Each row is followed by its group and then its class within the group.
-16.9; 14.4; -16.3; -11.9; 29.5; 2.9; 45.7; 3.4; -10.3; -54.3; 1.6; 11.9; -21.6; 9.3; -3.2; 11.2; -9.8; -19.5; 35.7; -11.0; 24.0; 13.0; -5.1; -25.9; 16.5; 23.4; 0.6; 0.8; 14.5; 13.2; -20.5
(13) > (66)
53.0; -23.0; -40.0; -56.1; -0.5; -9.6; 12.0; 12.1; -28.6; -36.4; -52.9; -40.0; 16.4; -15.2; 12.3; 0.7; 21.4; 32.8; 11.3; -66.0; 37.1; -5.5; 23.3; 34.6; 35.0; -7.8; 71.3; -3.1; 54.3; 55.3; 4.2
(15) > (70)
-13.1; 9.1; -33.8; -2.3; -15.3; 20.8; 24.1; 30.5; -41.4; -12.2; -43.9; -13.0; 0.5; 16.1; 17.2; 2.3; 13.6; 38.2; 20.3; 10.2; 4.3; 41.3; -7.1; 5.9; 18.1; 22.9; 34.0; -26.3; 54.5; -0.5; 28.8
(13) > (64)
19.5; -21.5; -44.4; -37.5; -20.1; 7.8; 26.8; 5.8; -10.8; -33.4; -6.1; 7.8; -8.4; -7.2; -16.5; -0.1; 28.6; -8.4; 72.3; -31.6; 19.7; 10.2; -27.5; 2.0; 33.4; 1.9; 6.3; -37.5; 6.2; 32.5; -50.0
(15) > (70)
-18.6; -14.7; -36.7; -1.8; 23.1; 0.1; 27.0; 32.7; -23.5; -21.2; 2.1; 2.8; 14.2; 13.0; 16.3; 2.6; 23.6; 26.9; -27.9; -11.6; -14.4; 50.2; 37.3; -13.4; 0.3; 26.8; 8.9; -4.5; 38.1; -15.4; 35.4
(13) > (64)
-25.2; 29.9; -50.7; 14.3; 17.4; 27.3; 26.9; 17.4; -24.2; -29.9; -10.2; 26.3; 5.7; 16.6; 5.8; -15.7; 20.9; 10.7; 44.3; 5.7; 26.3; 45.0; 0.5; -27.2; 33.8; 32.1; -1.9; -29.6; 14.6; 1.3; 17.5
(13) > (64)
-1.8; 35.1; -32.7; -6.7; 8.6; -0.2; 39.3; 39.4; -35.5; -11.6; -25.4; 6.0; 13.6; 26.0; 30.6; -30.6; 27.3; 34.4; 2.5; -11.7; 20.1; 45.1; 55.2; -4.1; 40.1; 23.2; 28.3; -3.8; 39.7; -2.5; 34.7
(13) > (66)
-18.9; 9.9; -33.7; -22.7; -22.1; -0.3; 31.1; 21.2; -24.2; -26.2; -21.5; 15.0; -11.9; 0.5; 17.2; -5.2; 15.7; 12.8; -1.1; -17.5; 30.9; 31.7; 28.6; -5.6; 18.9; 17.7; 34.8; -7.8; 26.8; -34.9; -6.3
(13) > (64)
38.3; -16.7; 5.2; -37.7; -14.2; 20.3; 3.6; -6.0; -37.6; -5.2; -23.6; 0.6; -0.5; -14.3; 1.6; -0.8; 7.1; -4.4; 38.4; -30.7; 53.7; -14.1; -6.1; 29.1; 19.6; -5.8; 12.9; -1.3; 3.2; 41.4; -29.9
(15) > (70)
10.2; -12.3; 36.4; -23.6; -52.1; -3.7; -6.0; 11.0; -23.8; -25.1; -32.5; 5.5; 21.4; -14.1; 1.6; -3.0; 9.5; 3.4; 34.6; -9.2; 14.9; 6.4; -6.8; 48.3; 32.4; -7.9; 29.6; 2.9; 38.8; 17.4; -16.0
(15) > (70)
-0.5; -1.9; -19.8; -33.9; -36.5; 13.7; 15.3; -9.1; -26.0; -28.4; -18.1; -6.6; -43.3; -5.1; -3.8; 5.7; 4.7; -1.2; 59.9; -14.7; 9.4; -5.4; -22.1; 19.0; -13.2; 16.1; 25.4; -12.0; 23.0; 21.9; -43.4
(15) > (61)
0.1; 17.9; -36.4; -30.8; 1.9; 15.8; 41.4; 32.9; -21.5; -41.1; -23.9; 10.8; -3.5; 4.8; 18.8; -13.3; 17.3; 30.8; 70.2; -7.0; 8.7; 23.8; 16.2; -3.8; 13.3; 30.2; 36.6; -22.2; 0.7; 3.4; 10.4
(13) > (66)
4.4; 17.4; -24.2; -4.6; -18.3; -6.4; 4.7; 1.5; -56.2; -27.6; -21.2; 11.5; -13.4; -5.1; 0.5; -1.8; 0.7; -0.2; 43.8; -2.2; 7.0; -22.1; -9.7; 40.0; -12.3; 8.4; 33.6; -10.5; 24.9; 15.9; -16.9
(15) > (61)
2.7; 23.6; -41.9; -31.2; 0.8; 9.4; 25.5; 37.8; -35.8; -53.6; -25.7; 15.4; -9.1; 5.3; 10.2; 18.9; 23.3; 31.6; 2.9; -18.9; 7.8; 37.8; 3.0; -21.4; 2.9; 27.8; 50.7; 1.1; 33.7; 18.3; 4.0
(13) > (66)
-30.3; 30.1; -10.1; 6.0; 23.2; 25.2; 47.3; -7.4; -19.3; -30.1; 28.3; 37.2; -2.5; -19.0; -16.2; -2.5; 12.2; -9.0; 81.1; 54.0; -8.7; 0.5; -38.8; -49.4; 15.5; 12.1; -69.6; -26.7; -33.1; -34.1; -4.1
(13) > (66)
-2.3; 21.3; -20.8; -24.9; 37.8; -8.8; 29.5; 56.9; -39.6; -26.0; -64.8; 5.4; 18.6; 17.8; 55.7; -35.4; 9.6; 34.1; -13.0; -33.0; 41.0; 60.5; 61.5; 21.5; 50.5; 51.2; 87.3; -2.8; 70.6; 19.1; 36.3
(13) > (64)
26.0; -7.4; -46.6; -50.3; -21.1; 6.1; 14.1; 14.1; -19.6; -42.2; -42.3; -17.3; 7.6; -11.3; 13.6; 3.2; 16.2; -10.4; 17.2; -47.7; 41.6; 9.3; 22.3; 2.6; 11.7; 6.3; 57.8; -2.9; 35.2; 28.9; -16.2
(15) > (70)
0.7; 9.7; -8.4; -17.9; 2.7; 21.4; 17.8; 31.7; -87.9; -37.0; -21.4; 13.5; -6.2; -23.4; 12.3; -5.4; 11.0; 23.0; 16.5; -3.5; 12.8; 49.2; 14.2; 20.2; 23.6; 57.9; 34.9; -6.0; 34.4; 7.7; 18.1
(13) > (66)
-6.8; 21.8; -30.6; -4.0; 9.3; 18.7; 17.2; 15.1; -8.1; -20.2; 4.2; 38.0; -9.4; 3.5; 4.9; -25.2; -2.5; 35.5; 18.3; -8.3; 14.4; 8.2; 5.2; 0.4; 1.8; 24.3; 23.9; 14.4; 1.4; -31.7; -8.3
(13) > (66)
8.5; 11.2; -60.2; -17.5; 6.9; 9.3; 42.0; 33.1; -18.6; -48.9; -4.5; 17.1; -10.8; 6.1; 5.3; -8.1; 10.5; 19.8; 21.4; -22.9; 22.9; 22.9; 13.2; -29.0; 41.7; 28.1; 1.1; -30.7; 17.0; 1.6; 8.1
(13) > (66)
14.6; 8.0; -10.5; -21.4; 1.3; -1.3; 42.6; 53.5; -44.7; -46.4; -36.1; 12.3; 9.3; 10.4; 4.4; -19.1; 7.7; 42.8; -4.2; -29.8; 0.6; 27.3; 42.6; 17.1; 8.2; 31.0; 80.9; 2.4; 29.5; 23.3; 11.9
(13) > (66)

Each row is followed by its group and then its class within the group.
0.2; 57.5; -31.4; 9.5; 10.8; -11.0; -22.6; -8.6; 0.7; 22.7; -0.9; -8.8; 3.8; 3.7; -34.2; 6.1; 15.8; -12.9; -13.9; -7.2; -8.2; 35.7; -0.6; -2.0; -48.4; -26.8; -12.9; -83.0; 7.7; -8.0; 24.9
rd > <34>
-8.2; 29.7; -14.7; 12.5; 14.4; 2.8; -0.6; -12.1; 12.5; 34.9; -17.9; 13.3; 1.7; -6.8; 14.9; 15.4; 22.0; -7.8; -4.4; -2.8; -22.9; 29.3; -9.1; -0.6; -22.6; 1.7; -9.8; -85.4; -13.9; -8.4; 17.7
Cg > <29>
-3.3; 50.3; -24.4; -1.8; 6.9; 8.7; 26.9; -3.7; 11.1; 15.7; -5.6; 3.3; -2.9; 4.2; -3.8; 14.9; 2.9; 12.0; 2.9; -2.5; -29.1; 24.6; 3.3; -1.0; -34.7; -20.3; -33.1; -59.8; 16.0; -23.3; 16.4
rd > <34>
-2.0; 28.6; -30.6; 10.6; -15.4; 13.4; 30.5; -0.3; 6.2; 21.4; -21.8; 9.3; -5.1; -3.2; 54.1; 14.7; 15.5; -2.3; 8.6; -1.9; -10.2; -10.9; -9.6; 12.1; 1.8; 26.8; -21.0; -71.4; -9.5; -5.8; -7.1
Cg > <29>
19.3; 55.9; -27.6; 5.5; 25.2; -19.1; 2.3; 7.0; 35.1; 18.6; 16.9; 8.1; -23.4; 9.8; 15.2; 20.2; 27.5; -11.6; 2.5; 13.5; -0.2; 10.6; -12.0; -1.7; -27.3; -15.5; -17.7; 33.6; 12.1; -29.3; 7.3
rd > <35>
1.8; 37.6; -28.0; 16.5; 12.5; -15.9; -21.8; -13.5; 12.0; 11.9; 12.6; -4.8; 0.8; -22.4; -18.8; 25.6; 6.8; 21.1; -0.6; -17.2; -7.3; 19.9; -17.3; 7.4; -34.6; -16.9; -15.5; -82.4; 11.5; -17.3; 12.7
rd > <34>
-1.3; 59.2; -40.5; 18.4; 13.4; -8.4; 16.1; 6.2; 1.2; 48.6; 1.1; 15.2; 6.3; 0.9; -4.0; 18.8; 14.4; -7.0; 20.1; -3.4; -7.9; 15.0; -13.1; -4.2; -3.9; 0.4; -11.4; -51.7; -8.1; -16.5; 13.5
rd > <34>
9.3; 58.4; -28.1; 14.8; 1.6; -16.7; 20.7; 16.1; 11.2; 22.7; 6.3; -15.8; -2.9; 3.9; 10.9; 18.1; 6.9; 9.5; 4.9; -9.2; -9.6; -8.2; -15.4; 14.3; -36.2; 5.0; -15.3; -58.0; -3.8; -11.4; 4.4
rd > <34>
